Below is a small trained network, with its code and all its weights. Each question gives an input and a class and asks what happens when units are switched off, that is, made to give their printed mean instead of their output.

import numpy as np


def w(rows, s, z=0):
    codes = np.array(rows[::2]) - 128.0
    scale = np.full(codes.shape[1], s)
    scale[-1] = z or s
    return codes * scale


def norm(h):
    return h / np.sqrt((h * h).mean(-1, keepdims=True) + 1e-5)


def f(y):
    return np.maximum(y, 0)


def log_softmax(a):
    a = a - a.max(-1, keepdims=True)
    return a - np.log(np.exp(a).sum(-1, keepdims=True))


def net(x, mask):
    res = np.array(x, float).reshape(1, 3) / 4 @ E
    u = 0
    for l in range(3):
        y = f(norm(res) @ A[l][:, :-1].T + A[l][:, -1])
        res = res + np.where(mask[u : u + 4], y, B[l][:, -1]) @ B[l][:, :-1]
        u += 4
    return log_softmax(norm(res)[-1] @ U[:, :-1].T + U[:, -1])


A, B = {}, {}
E = w([
[94,88,22],'x0',
[2,163,191],'x1',
[60,173,176],'x2',
],0.0048)
A[0] = w([
[41,186,103,127],'0.n0',
[191,164,96,72],'0.n1',
[97,1,113,158],'0.n2',
[143,136,69,5],'0.n3',
],0.0088,0.0024)
B[0] = w([
[128,1,164,255],'0.n0',
[111,44,100,194],'0.n1',
[63,198,106,229],'0.n2',
[140,110,67,166],'0.n3',
],0.0073,0.0036)
A[1] = w([
[145,186,120,17],'1.n0',
[176,70,93,252],'1.n1',
[65,164,71,155],'1.n2',
[33,71,254,180],'1.n3',
],0.0066,0.0032)
B[1] = w([
[145,117,113,128],'1.n0',
[221,17,154,220],'1.n1',
[164,254,79,166],'1.n2',
[65,189,115,254],'1.n3',
],0.0055,0.0064)
A[2] = w([
[158,129,122,48],'2.n0',
[157,131,150,71],'2.n1',
[147,138,181,2],'2.n2',
[99,164,255,158],'2.n3',
],0.0089,0.0038)
B[2] = w([
[136,56,131,129],'2.n0',
[144,104,80,135],'2.n1',
[57,120,7,133],'2.n2',
[70,255,151,254],'2.n3',
],0.0047,0.0049)
U = w([
[223,12,71,208],'0',
[124,101,79,211],'1',
[235,70,219,41],'2',
[168,255,130,2],'3',
[48,174,193,242],'4',
[111,229,171,146],'5',
[193,123,94,52],'6',
],0.0069,0.004)

Each question gives the input, the list of numbers given to net, and the class t.
The units are the neurons (one row each of A and B). Each row of codes is followed by its name. A weight is (code - 128) times the scale printed after its matrix; where a second scale follows, it is the last column's (A, B and U).
mask holds one flag per neuron, layer by layer. A switched-off neuron (its flag False) gives its mean, the last column of its row in B, instead of its output. The means were averaged over made-up inputs and are rounded, as every weight is.
A unit's drop is (log p(t) with every unit on - log p(t) with that unit switched off) / (log p(t) with every unit on - log p(t) with every unit switched off).
The circuit of an input: a set's keep is (log p(t) with only the set's units on - log p(t) with every unit switched off) / (log p(t) with every unit on - log p(t) with every unit switched off). Starting from all 12 units, units are removed one at a time, each time the one whose removal leaves the highest keep (on an exact tie, the one counted first), for as long as the keep stays at least 0.8.
circuit, biggest first: the units of the circuit, biggest drop first
k most important neurons: the k neurons with the biggest drops, biggest first
drop of u: that unit's drop, to one decimal
input [-1,2,-6], class 3: circuit, biggest first	0.n0
input [5,3,-7], class 3: 2 most important neurons	0.n2, 0.n0
input [-1,4,-7], class 3: 2 most important neurons	1.n2, 0.n0
input [-3,-7,8], class 0: circuit, biggest first	0.n1, 2.n3
input [2,5,-7], class 3: circuit, biggest first	0.n2, 1.n2
input [-5,-8,6], class 0: 2 most important neurons	0.n1, 2.n3
input [2,3,-7], class 3: 3 most important neurons	0.n2, 1.n2, 0.n0
input [-6,-7,5], class 0: drop of 2.n3	0.2
input [0,3,-6], class 3: drop of 0.n0	0.1
input [-4,-4,2], class 0: drop of 1.n3	0.0
input [0,2,-4], class 3: drop of 1.n2	0.2
